Below are the code and all the weights of a small trained network. Each question names an input and a class and asks about switching units off, where a switched-off unit gives its printed mean instead of its output.

import numpy as np


def w(rows, s, z=0):
    codes = np.array(rows[::2]) - 128.0
    scale = np.full(codes.shape[1], s)
    scale[-1] = z or s
    return codes * scale


def norm(h):
    return h / np.sqrt((h * h).mean(-1, keepdims=True) + 1e-5)


def f(y):
    return y / 2 * (1 + np.tanh(0.7978845608 * (y + 0.044715 * y**3)))


def log_softmax(a):
    a = a - a.max(-1, keepdims=True)
    return a - np.log(np.exp(a).sum(-1, keepdims=True))


def net(x, mask):
    res = np.array(x, float).reshape(1, 6) / 4 @ E
    u = 0
    for l in range(4):
        y = f(norm(res) @ A[l][:, :-1].T + A[l][:, -1])
        res = res + np.where(mask[u : u + 7], y, B[l][:, -1]) @ B[l][:, :-1]
        u += 7
    return log_softmax(norm(res)[-1] @ U[:, :-1].T + U[:, -1])


A, B = {}, {}
E = w([
[143,134,138,132],'x0',
[250,146,151,165],'x1',
[221,23,165,2],'x2',
[83,107,109,119],'x3',
[118,211,22,86],'x4',
[128,136,134,124],'x5',
],0.0047)
A[0] = w([
[85,194,84,248,74],'L0N1',
[124,158,102,117,126],'L0N2',
[163,213,50,109,3],'L0N3',
[131,70,63,142,129],'L0N4',
[73,113,52,120,38],'L0N5',
[150,248,29,55,122],'L0N6',
[171,137,163,255,252],'L0N7',
],0.0078,0.0021)
B[0] = w([
[109,156,129,24,249],'L0N1',
[68,197,203,135,140],'L0N2',
[133,77,146,211,178],'L0N3',
[101,154,166,96,134],'L0N4',
[78,123,173,158,147],'L0N5',
[77,1,113,129,255],'L0N6',
[113,194,104,130,229],'L0N7',
],0.0078,0.0042)
A[1] = w([
[118,69,211,131,110],'L1N1',
[161,139,106,118,4],'L1N2',
[189,136,72,154,224],'L1N3',
[145,117,255,145,118],'L1N4',
[125,136,117,7,172],'L1N5',
[145,80,176,81,119],'L1N6',
[154,107,119,138,84],'L1N7',
],0.0093,0.0018)
B[1] = w([
[134,156,6,89,218],'L1N1',
[39,123,115,147,108],'L1N2',
[62,156,104,2,162],'L1N3',
[37,129,53,185,184],'L1N4',
[137,183,234,126,255],'L1N5',
[116,127,92,38,238],'L1N6',
[38,177,56,223,130],'L1N7',
],0.005,0.0035)
A[2] = w([
[143,206,91,102,250],'L2N1',
[103,152,163,244,164],'L2N2',
[155,90,127,57,195],'L2N3',
[95,186,118,185,32],'L2N4',
[153,177,254,162,159],'L2N5',
[227,122,154,113,125],'L2N6',
[187,142,148,154,171],'L2N7',
],0.012,0.0024)
B[2] = w([
[3,132,190,192,214],'L2N1',
[75,94,57,35,153],'L2N2',
[87,212,140,200,254],'L2N3',
[94,238,80,26,166],'L2N4',
[103,7,21,158,160],'L2N5',
[79,187,60,126,174],'L2N6',
[40,62,157,175,126],'L2N7',
],0.005,0.0059)
A[3] = w([
[3,171,211,129,131],'L3N1',
[74,98,8,66,91],'L3N2',
[38,187,106,155,127],'L3N3',
[202,163,121,103,125],'L3N4',
[77,108,154,115,130],'L3N5',
[86,119,176,56,81],'L3N6',
[138,186,227,127,2],'L3N7',
],0.0068,0.00097)
B[3] = w([
[255,122,176,156,254],'L3N1',
[129,94,132,183,234],'L3N2',
[175,70,112,87,234],'L3N3',
[72,145,150,71,118],'L3N4',
[182,136,120,147,164],'L3N5',
[94,189,89,176,175],'L3N6',
[143,150,123,172,132],'L3N7',
],0.0089,0.0065)
U = w([
[50,3,72,130,154],'0',
[2,247,214,28,163],'1',
[133,86,182,195,182],'2',
[156,78,153,142,116],'3',
[158,65,141,134,2],'4',
],0.0071,0.0018)

Each question gives the input, the list of numbers given to net, and the class t.
The units are the neurons (one row each of A and B). Each row of codes is followed by its name. A weight is (code - 128) times the scale printed after its matrix; where a second scale follows, it is the last column's (A, B and U).
mask holds one flag per neuron, layer by layer. A switched-off neuron (its flag False) gives its mean, the last column of its row in B, instead of its output. The means were averaged over made-up inputs and are rounded, as every weight is.
A unit's drop is (log p(t) with every unit on - log p(t) with that unit switched off) / (log p(t) with every unit on - log p(t) with every unit switched off).
The circuit of an input: a set's keep is (log p(t) with only the set's units on - log p(t) with every unit switched off) / (log p(t) with every unit on - log p(t) with every unit switched off). Starting from the 12 units with the biggest drops (on a tie, the unit counted first), units are removed one at a time, each time the one whose removal leaves the highest keep (on an exact tie, the one counted first), for as long as the keep stays at least 0.8.
circuit, biggest first: the units of the circuit, biggest drop first
top k neurons: the k neurons with the biggest drops, biggest first
drop when u is switched off: that unit's drop, to one decimal
input [-2,8,-5,-3,3,2], class 1: top neuron : L0N7
input [-1,4,-2,-1,5,-4], class 0: top 2 neurons : L0N6; L0N3
input [3,1,6,-4,6,-3], class 0: circuit, biggest first : L0N6; L3N1
input [4,-1,7,1,-7,2], class 0: circuit, biggest first : L1N1; L1N4; L3N1
input [-7,7,2,-1,8,0], class 0: top 2 neurons : L0N6; L3N1
input [-1,-7,-4,-4,3,-5], class 3: top 2 neurons : L3N1; L0N1
input [6,3,-6,0,2,-5], class 1: top 3 neurons : L0N7; L2N4; L3N2
input [-1,-5,8,1,-6,1], class 1: top 3 neurons : L0N6; L0N3; L2N1
input [-1,6,3,-8,8,7], class 0: top 2 neurons : L0N6; L3N1
input [7,-8,-8,2,-5,6], class 1: top 2 neurons : L2N4; L0N1
input [-4,-6,0,0,-1,-8], class 3: top 2 neurons : L0N6; L0N3
input [-2,-3,-4,5,1,-7], class 3: top 2 neurons : L3N1; L0N1
input [5,4,-8,8,0,2], class 1: top 2 neurons : L2N4; L0N7
input [7,0,-2,2,8,6], class 0: circuit, biggest first : L0N6
input [-6,-4,0,-7,-8,0], class 0: top 2 neurons : L3N1; L0N1
input [-3,0,-3,-3,-6,6], class 0: drop when L1N6 is switched off : 0.2
input [-7,7,-7,-1,5,5], class 1: drop when L2N4 is switched off : 2.4
input [5,4,5,-1,-1,-2], class 1: drop when L0N3 is switched off : 0.4
